Below is a small trained network, with its code and all its weights. Each question gives an input and a class and asks what happens when units are switched off, that is, made to give their printed mean instead of their output.

import numpy as np


def w(rows, s, z=0):
    codes = np.array(rows[::2]) - 128.0
    scale = np.full(codes.shape[1], s)
    scale[-1] = z or s
    return codes * scale


def norm(h):
    return h / np.sqrt((h * h).mean(-1, keepdims=True) + 1e-5)


def f(y):
    return y / 2 * (1 + np.tanh(0.7978845608 * (y + 0.044715 * y**3)))


def log_softmax(a):
    a = a - a.max(-1, keepdims=True)
    return a - np.log(np.exp(a).sum(-1, keepdims=True))


def net(x, mask):
    res = np.array(x, float).reshape(1, 2) / 4 @ E
    u = 0
    for l in range(2):
        y = f(norm(res) @ A[l][:, :-1].T + A[l][:, -1])
        res = res + np.where(mask[u : u + 13], y, B[l][:, -1]) @ B[l][:, :-1]
        u += 13
    return log_softmax(norm(res)[-1] @ U[:, :-1].T + U[:, -1])


A, B = {}, {}
E = w([
[43,55,47,161,173,2],'x0',
[125,200,47,32,92,45],'x1',
],0.0032)
A[0] = w([
[155,114,97,175,97,131,133],'0.n1',
[137,167,36,145,166,145,104],'0.n2',
[101,156,133,131,112,139,36],'0.n3',
[75,133,159,158,53,112,13],'0.n4',
[122,65,176,70,107,197,168],'0.n5',
[199,173,64,65,88,36,119],'0.n6',
[90,38,52,160,248,93,57],'0.n7',
[157,106,84,133,89,132,2],'0.n8',
[164,20,173,158,86,120,90],'0.n9',
[220,76,125,71,2,180,115],'0.n10',
[188,38,127,205,153,139,95],'0.n11',
[177,64,196,103,190,119,86],'0.n12',
[77,33,172,188,106,176,77],'0.n13',
],0.0047,0.0009)
B[0] = w([
[135,153,150,129,82,80,133],'0.n1',
[65,127,148,156,147,139,131],'0.n2',
[114,120,67,147,164,128,117],'0.n3',
[178,123,80,115,149,168,117],'0.n4',
[129,163,101,33,163,80,167],'0.n5',
[88,53,181,149,64,198,207],'0.n6',
[156,169,196,149,180,141,254],'0.n7',
[116,101,117,121,162,164,113],'0.n8',
[140,139,41,3,130,129,171],'0.n9',
[85,149,141,131,153,89,175],'0.n10',
[99,143,74,29,69,107,200],'0.n11',
[94,183,121,149,74,104,152],'0.n12',
[98,112,154,162,28,124,220],'0.n13',
],0.0046,0.0036)
A[1] = w([
[106,115,182,165,166,143,122],'1.n1',
[163,126,87,124,73,206,104],'1.n2',
[180,105,35,174,205,57,4],'1.n3',
[164,42,147,217,184,201,210],'1.n4',
[172,222,175,72,136,57,176],'1.n5',
[116,128,24,6,162,27,131],'1.n6',
[83,172,183,153,107,104,183],'1.n7',
[121,88,60,213,238,52,28],'1.n8',
[159,126,123,84,188,166,51],'1.n9',
[121,188,104,73,90,70,136],'1.n10',
[60,3,92,140,117,38,76],'1.n11',
[229,111,80,119,184,117,200],'1.n12',
[137,121,149,203,138,226,199],'1.n13',
],0.006,0.0017)
B[1] = w([
[132,140,139,149,225,70,148],'1.n1',
[82,104,49,90,182,160,160],'1.n2',
[217,183,196,93,126,167,144],'1.n3',
[100,55,111,154,104,3,145],'1.n4',
[122,119,123,163,160,78,174],'1.n5',
[106,70,148,182,128,46,157],'1.n6',
[144,75,103,141,126,88,189],'1.n7',
[190,203,141,136,156,167,203],'1.n8',
[160,144,129,89,146,132,113],'1.n9',
[121,83,126,208,177,151,161],'1.n10',
[124,162,105,68,107,231,254],'1.n11',
[143,145,171,133,204,128,108],'1.n12',
[98,138,65,168,148,66,151],'1.n13',
],0.0053)
U = w([
[65,127,85,83,60,210,195],'0',
[186,254,161,115,238,157,171],'1',
[95,66,127,178,147,36,209],'2',
[180,123,158,99,117,102,22],'3',
[190,126,147,104,100,96,3],'4',
],0.013,0.0045)

Each question gives the input, the list of numbers given to net, and the class t.
The units are the neurons (one row each of A and B). Each row of codes is followed by its name. A weight is (code - 128) times the scale printed after its matrix; where a second scale follows, it is the last column's (A, B and U).
mask holds one flag per neuron, layer by layer. A switched-off neuron (its flag False) gives its mean, the last column of its row in B, instead of its output. The means were averaged over made-up inputs and are rounded, as every weight is.
A unit's drop is (log p(t) with every unit on - log p(t) with that unit switched off) / (log p(t) with every unit on - log p(t) with every unit switched off).
The circuit of an input: a set's keep is (log p(t) with only the set's units on - log p(t) with every unit switched off) / (log p(t) with every unit on - log p(t) with every unit switched off). Starting from the 12 units with the biggest drops (on a tie, the unit counted first), units are removed one at a time, each time the one whose removal leaves the highest keep (on an exact tie, the one counted first), for as long as the keep stays at least 0.8.
circuit, biggest first: the units of the circuit, biggest drop first
unit that matters most: the unit with the biggest drop
top k neurons: the k neurons with the biggest drops, biggest first
k most important neurons of layer l: the k neurons of layer l with the biggest drops, biggest first
input [6,-5], class 1: top 2 neurons => [0.n6; 0.n7]
input [0,-3], class 2: circuit, biggest first => [1.n11]
input [0,2], class 2: top 3 neurons => [0.n11; 1.n4; 0.n9]
input [6,-6], class 0: top 2 neurons => [0.n11; 1.n11]
input [3,-6], class 0: top 2 neurons => [0.n11; 0.n9]
input [-3,1], class 2: 3 most important neurons of layer 1 => [1.n11; 1.n5; 1.n8]
input [-3,-2], class 2: 2 most important neurons of layer 0 => [0.n6; 0.n7]
input [-7,-8], class 0: top 4 neurons => [0.n7; 0.n9; 0.n5; 1.n8]
input [-4,-6], class 0: top 2 neurons => [0.n7; 0.n5]
input [4,2], class 1: 2 most important neurons of layer 1 => [1.n8; 1.n11]
input [8,8], class 0: 3 most important neurons of layer 0 => [0.n6; 0.n5; 0.n9]
input [-1,3], class 2: 2 most important neurons of layer 1 => [1.n4; 1.n11]
input [5,-7], class 0: 2 most important neurons of layer 0 => [0.n11; 0.n9]
input [6,6], class 0: top 3 neurons => [0.n6; 1.n11; 1.n6]
input [-4,-7], class 0: 3 most important neurons of layer 0 => [0.n7; 0.n11; 0.n9]
input [1,3], class 2: top 3 neurons => [0.n6; 0.n11; 0.n9]
input [0,-1], class 2: unit that matters most => 1.n6
input [-3,-1], class 2: top 3 neurons => [0.n7; 0.n10; 0.n6]
input [7,5], class 1: top 4 neurons => [1.n8; 0.n13; 0.n11; 0.n7]
input [4,-1], class 1: unit that matters most => 0.n6
